Here is a tiny trained network, its code and every weight. The questions are about switching its units off for an input and a class, where a switched-off unit gives its printed mean instead of its output.

import numpy as np


def w(rows, s, z=0):
    codes = np.array(rows[::2]) - 128.0
    scale = np.full(codes.shape[1], s)
    scale[-1] = z or s
    return codes * scale


def f(y):
    return y / 2 * (1 + np.tanh(0.7978845608 * (y + 0.044715 * y**3)))


def log_softmax(a):
    a = a - a.max(-1, keepdims=True)
    return a - np.log(np.exp(a).sum(-1, keepdims=True))


def net(x, mask):
    res = np.array(x, float).reshape(1, 5) / 4 @ E
    y = f(res @ A[0][:, :-1].T + A[0][:, -1])
    res = res + np.where(mask, y, B[0][:, -1]) @ B[0][:, :-1]
    return log_softmax(res[-1] @ U[:, :-1].T + U[:, -1])


A, B = {}, {}
E = w([
[114,233,139,60,160,224,120],'x0',
[228,129,129,199,173,181,36],'x1',
[63,90,48,134,75,218,87],'x2',
[140,104,40,69,255,82,113],'x3',
[47,169,138,138,127,40,33],'x4',
],0.0087)
A[0] = w([
[85,164,206,86,129,89,44,101],'neuron 0',
[128,156,65,92,212,111,130,2],'neuron 1',
[72,179,118,180,98,64,18,63],'neuron 2',
[92,130,93,49,40,91,215,122],'neuron 3',
[207,161,214,110,174,68,165,204],'neuron 4',
[65,42,31,121,77,222,66,60],'neuron 5',
[156,89,149,169,145,159,54,50],'neuron 6',
[101,169,189,183,55,161,130,28],'neuron 7',
[162,63,95,115,80,95,97,130],'neuron 8',
[194,124,123,197,131,182,56,91],'neuron 9',
[186,150,105,185,147,150,66,54],'neuron 10',
[111,250,144,34,147,232,104,16],'neuron 11',
[145,127,189,168,31,190,151,101],'neuron 12',
[201,94,123,113,118,154,198,41],'neuron 13',
[126,3,142,172,105,89,131,20],'neuron 14',
[137,88,40,74,185,115,113,28],'neuron 15',
[207,72,131,108,103,216,208,83],'neuron 16',
[43,122,129,105,107,113,188,19],'neuron 17',
[59,102,113,66,104,115,185,50],'neuron 18',
[79,148,233,189,87,129,107,38],'neuron 19',
],0.011,0.003)
B[0] = w([
[120,69,89,93,117,154,115,188],'neuron 0',
[119,140,107,180,152,134,156,196],'neuron 1',
[120,107,61,71,105,215,97,212],'neuron 2',
[146,160,160,91,152,109,90,221],'neuron 3',
[50,55,201,170,102,171,116,242],'neuron 4',
[15,72,210,169,97,107,97,248],'neuron 5',
[164,180,164,102,130,124,125,175],'neuron 6',
[107,183,93,177,186,122,196,196],'neuron 7',
[143,132,129,170,87,144,148,174],'neuron 8',
[173,169,170,64,146,120,114,209],'neuron 9',
[136,179,165,65,155,55,91,185],'neuron 10',
[213,105,107,186,31,74,156,244],'neuron 11',
[109,135,103,169,206,139,170,218],'neuron 12',
[92,116,80,78,95,166,77,181],'neuron 13',
[255,135,85,158,72,61,164,208],'neuron 14',
[81,192,98,205,217,158,210,205],'neuron 15',
[106,100,76,66,127,175,96,217],'neuron 16',
[170,175,159,88,127,108,120,183],'neuron 17',
[152,187,150,90,138,99,90,192],'neuron 18',
[96,128,112,151,183,142,142,197],'neuron 19',
],0.012)
U = w([
[101,157,79,192,232,143,179,96],'0',
[154,196,201,59,156,113,105,92],'1',
[62,42,221,168,109,138,122,254],'2',
[109,73,10,50,119,188,111,83],'3',
[206,104,89,197,53,97,161,98],'4',
],0.013,0.0064)

Each question gives the input, the list of numbers given to net, and the class t.
The units are the neurons (one row each of A and B). Each row of codes is followed by its name. A weight is (code - 128) times the scale printed after its matrix; where a second scale follows, it is the last column's (A, B and U).
mask holds one flag per neuron, in row order. A switched-off neuron (its flag False) gives its mean, the last column of its row in B, instead of its output. The means were averaged over made-up inputs and are rounded, as every weight is.
A unit's drop is (log p(t) with every unit on - log p(t) with that unit switched off) / (log p(t) with every unit on - log p(t) with every unit switched off).
The circuit of an input: a set's keep is (log p(t) with only the set's units on - log p(t) with every unit switched off) / (log p(t) with every unit on - log p(t) with every unit switched off). Starting from the 12 units with the biggest drops (on a tie, the unit counted first), units are removed one at a time, each time the one whose removal leaves the highest keep (on an exact tie, the one counted first), for as long as the keep stays at least 0.8.
circuit, biggest first: the units of the circuit, biggest drop first
most important unit: the unit with the biggest drop
top k neurons: the k neurons with the biggest drops, biggest first
drop of u: that unit's drop, to one decimal
input [-6,8,2,-3,2], class 1: most important unit : neuron 9
input [2,5,1,2,5], class 1: top 3 neurons : neuron 10; neuron 16; neuron 9
input [6,6,-1,4,-4], class 1: top 4 neurons : neuron 10; neuron 9; neuron 14; neuron 8
input [0,7,-8,-2,1], class 2: top 3 neurons : neuron 4; neuron 3; neuron 18
input [4,3,-6,-6,3], class 0: top 2 neurons : neuron 7; neuron 5
input [0,-7,-4,-8,2], class 0: top 3 neurons : neuron 7; neuron 12; neuron 19
input [-8,-6,7,0,0], class 4: top 2 neurons : neuron 14; neuron 4
input [6,1,5,-7,4], class 0: top 2 neurons : neuron 7; neuron 12
input [-2,-1,-7,2,-8], class 3: top 3 neurons : neuron 16; neuron 13; neuron 5
input [2,5,4,2,-2], class 1: top 3 neurons : neuron 4; neuron 9; neuron 10
input [6,5,-3,-6,2], class 0: top 4 neurons : neuron 7; neuron 12; neuron 19; neuron 14
input [-2,-3,0,-4,-5], class 3: top 3 neurons : neuron 16; neuron 15; neuron 13
input [7,-2,1,2,6], class 4: top 3 neurons : neuron 11; neuron 16; neuron 13
input [-8,-2,4,1,6], class 4: top 3 neurons : neuron 14; neuron 16; neuron 8
input [5,7,0,4,6], class 1: top 4 neurons : neuron 10; neuron 9; neuron 6; neuron 16
input [5,3,-8,-2,0], class 2: circuit, biggest first : neuron 4
input [-6,-4,0,-8,-8], class 0: drop of neuron 12 : 1.3
input [-1,6,-4,-4,-1], class 1: drop of neuron 9 : 0.3
input [-3,-1,-2,-3,4], class 3: drop of neuron 5 : 0.4
input [-5,0,-2,-3,-1], class 4: circuit, biggest first : neuron 14
input [-7,-6,-5,3,1], class 4: drop of neuron 14 : 3.0
